Here is a tiny trained network, its code and every weight. The questions are about switching its units off for an input and a class, where a switched-off unit gives its printed mean instead of its output.

import numpy as np


def w(rows, s, z=0):
    codes = np.array(rows[::2]) - 128.0
    scale = np.full(codes.shape[1], s)
    scale[-1] = z or s
    return codes * scale


def f(y):
    return np.maximum(y, 0)


def log_softmax(a):
    a = a - a.max(-1, keepdims=True)
    return a - np.log(np.exp(a).sum(-1, keepdims=True))


def net(x, mask):
    res = np.array(x, float).reshape(1, 7) / 4 @ E
    y = f(res @ A[0][:, :-1].T + A[0][:, -1])
    res = res + np.where(mask, y, B[0][:, -1]) @ B[0][:, :-1]
    return log_softmax(res[-1] @ U[:, :-1].T + U[:, -1])


A, B = {}, {}
E = w([
[224,169,105,160,46,114,124,34,188],'x0',
[128,128,130,128,126,126,128,129,127],'x1',
[128,127,130,128,127,128,128,132,128],'x2',
[166,46,235,186,184,181,145,101,179],'x3',
[87,217,203,47,128,166,203,122,203],'x4',
[122,111,124,147,48,255,202,123,48],'x5',
[28,183,182,214,102,140,41,84,112],'x6',
],0.0068)
A[0] = w([
[63,159,147,180,135,115,62,90,131,108],'neuron 1',
[82,137,146,161,71,180,130,95,79,90],'neuron 2',
[73,98,145,112,181,148,129,198,89,42],'neuron 3',
[94,193,178,82,108,161,168,115,182,13],'neuron 4',
[110,176,192,66,130,154,149,129,171,107],'neuron 5',
[130,156,137,94,219,2,50,130,218,110],'neuron 6',
[225,81,75,41,158,116,206,170,145,140],'neuron 7',
[182,150,107,143,60,137,117,51,152,7],'neuron 8',
[76,107,129,117,168,140,134,187,97,24],'neuron 9',
[54,181,168,193,104,139,68,85,101,41],'neuron 10',
[109,193,67,97,103,85,106,149,116,98],'neuron 11',
[198,140,115,149,80,130,132,68,160,87],'neuron 12',
[138,71,78,194,127,121,74,134,77,37],'neuron 13',
[53,92,131,105,178,132,136,176,79,67],'neuron 14',
[99,162,80,94,82,123,146,138,87,114],'neuron 15',
[154,100,209,155,161,140,133,120,155,83],'neuron 16',
[181,157,120,139,113,72,102,80,195,96],'neuron 17',
[95,127,119,145,70,190,150,108,88,43],'neuron 18',
[62,179,169,168,108,143,91,99,122,91],'neuron 19',
[97,188,135,78,120,138,146,132,153,63],'neuron 20',
[75,88,116,127,177,138,132,173,101,81],'neuron 21',
[89,201,67,84,79,117,119,158,72,45],'neuron 22',
[150,59,208,188,181,176,136,98,164,2],'neuron 23',
[163,77,185,158,158,166,146,118,149,89],'neuron 24',
[83,190,173,85,141,150,172,131,169,91],'neuron 25',
[115,192,66,95,89,89,112,159,87,41],'neuron 26',
[107,200,171,95,124,159,166,131,186,13],'neuron 27',
[157,65,95,179,122,119,57,137,76,86],'neuron 28',
[84,104,155,110,177,154,134,179,70,89],'neuron 29',
[167,100,97,104,84,207,192,152,104,70],'neuron 30',
[200,142,101,160,45,121,129,66,165,3],'neuron 31',
[134,126,124,139,56,227,178,119,64,51],'neuron 32',
[160,77,85,200,129,98,82,134,77,18],'neuron 33',
[82,95,140,96,186,104,110,173,111,83],'neuron 34',
],0.0074,0.00088)
B[0] = w([
[129,100,152,83,153,105,110,89,83,206],'neuron 1',
[114,123,114,113,186,159,103,101,112,194],'neuron 2',
[140,173,167,117,87,128,96,158,175,192],'neuron 3',
[181,147,110,163,121,125,159,172,78,199],'neuron 4',
[163,128,109,162,127,114,167,159,81,195],'neuron 5',
[108,128,54,169,206,254,101,98,111,253],'neuron 6',
[119,91,195,28,171,51,76,60,61,242],'neuron 7',
[133,181,180,112,85,137,87,154,175,202],'neuron 8',
[140,173,161,117,81,133,95,154,178,179],'neuron 9',
[132,109,182,54,148,68,111,81,85,222],'neuron 10',
[81,81,92,154,122,106,153,112,172,200],'neuron 11',
[137,172,168,105,91,138,89,151,169,201],'neuron 12',
[175,143,115,160,115,107,173,163,81,197],'neuron 13',
[145,180,162,118,94,136,95,158,164,196],'neuron 14',
[88,88,105,148,127,110,148,109,167,186],'neuron 15',
[87,84,96,161,123,95,173,117,165,177],'neuron 16',
[130,159,143,127,123,173,78,145,154,200],'neuron 17',
[110,119,103,123,174,178,106,107,124,187],'neuron 18',
[144,102,169,73,150,63,104,100,81,204],'neuron 19',
[153,131,100,163,122,109,166,154,98,180],'neuron 20',
[153,171,160,116,86,138,106,148,163,180],'neuron 21',
[79,87,106,162,108,89,174,110,188,209],'neuron 22',
[73,76,101,158,97,67,177,106,186,198],'neuron 23',
[68,79,101,147,117,76,163,88,175,181],'neuron 24',
[181,135,113,168,112,120,160,167,73,198],'neuron 25',
[81,73,102,156,111,91,158,102,164,201],'neuron 26',
[186,140,107,168,120,115,160,174,74,193],'neuron 27',
[182,135,110,174,119,117,181,167,83,198],'neuron 28',
[129,175,168,122,92,137,95,151,176,189],'neuron 29',
[106,117,120,114,179,173,92,89,123,204],'neuron 30',
[143,180,176,102,78,140,93,150,171,213],'neuron 31',
[113,131,100,134,176,201,94,108,140,219],'neuron 32',
[181,145,112,167,122,118,171,189,79,195],'neuron 33',
[137,181,148,120,97,167,81,148,174,184],'neuron 34',
],0.0079,0.008)
U = w([
[149,205,175,110,28,148,76,168,205,86],'0',
[215,143,97,187,104,108,208,192,35,102],'1',
[27,70,92,164,95,71,197,102,210,71],'2',
[130,106,171,24,169,62,91,79,51,129],'3',
[101,138,75,149,211,254,90,109,126,247],'4',
],0.011,0.0015)

Each question gives the input, the list of numbers given to net, and the class t.
The units are the neurons (one row each of A and B). Each row of codes is followed by its name. A weight is (code - 128) times the scale printed after its matrix; where a second scale follows, it is the last column's (A, B and U).
mask holds one flag per neuron, in row order. A switched-off neuron (its flag False) gives its mean, the last column of its row in B, instead of its output. The means were averaged over made-up inputs and are rounded, as every weight is.
A unit's drop is (log p(t) with every unit on - log p(t) with that unit switched off) / (log p(t) with every unit on - log p(t) with every unit switched off).
The circuit of an input: a set's keep is (log p(t) with only the set's units on - log p(t) with every unit switched off) / (log p(t) with every unit on - log p(t) with every unit switched off). Starting from the 12 units with the biggest drops (on a tie, the unit counted first), units are removed one at a time, each time the one whose removal leaves the highest keep (on an exact tie, the one counted first), for as long as the keep stays at least 0.8.
circuit, biggest first: the units of the circuit, biggest drop first
unit that matters most: the unit with the biggest drop
k most important neurons: the k neurons with the biggest drops, biggest first
drop when u is switched off: that unit's drop, to one decimal
input [1,-7,-8,-2,-3,-6,4], class 4: unit that matters most : neuron 6
input [-2,-1,-8,5,-2,4,6], class 3: 2 most important neurons : (neuron 10; neuron 19)
input [7,5,-1,5,-6,-2,-6], class 0: 2 most important neurons : (neuron 31; neuron 12)
input [7,-1,-2,0,-7,7,4], class 0: 3 most important neurons : (neuron 31; neuron 8; neuron 6)
input [6,-5,3,7,-2,-8,7], class 4: 4 most important neurons : (neuron 6; neuron 7; neuron 17; neuron 22)
input [-3,-3,2,-2,4,4,-2], class 1: circuit, biggest first : (neuron 25; neuron 4)
input [-6,-2,1,4,-2,7,8], class 3: 2 most important neurons : (neuron 10; neuron 19)
input [8,8,1,-1,-7,-7,-5], class 0: 2 most important neurons : (neuron 31; neuron 17)
input [-5,-3,1,-6,-2,2,-6], class 2: circuit, biggest first : (neuron 22; neuron 26)
input [-2,8,-2,7,5,3,7], class 2: 2 most important neurons : (neuron 23; neuron 7)
input [5,7,1,-3,-1,-6,6], class 3: 4 most important neurons : (neuron 10; neuron 1; neuron 19; neuron 32)
input [1,3,4,-5,-4,-2,0], class 2: circuit, biggest first : (neuron 26; neuron 11)
input [-6,-8,-5,4,-6,-6,6], class 0: 2 most important neurons : (neuron 34; neuron 7)
input [-1,-4,7,8,1,3,-7], class 2: 2 most important neurons : (neuron 23; neuron 24)
input [-8,2,-4,6,4,-7,7], class 0: unit that matters most : neuron 34
input [8,4,4,-2,-7,-7,-5], class 0: 4 most important neurons : (neuron 31; neuron 17; neuron 12; neuron 8)
input [6,-7,-6,6,7,-3,-3], class 1: drop when neuron 27 is switched off : 0.3
input [5,-3,8,-7,3,-2,-4], class 2: drop when neuron 22 is switched off : 0.1
input [-3,-6,3,0,-5,-5,-1], class 1: drop when neuron 25 is switched off : -0.1
input [0,-6,3,-5,4,7,3], class 4: circuit, biggest first : (neuron 32)
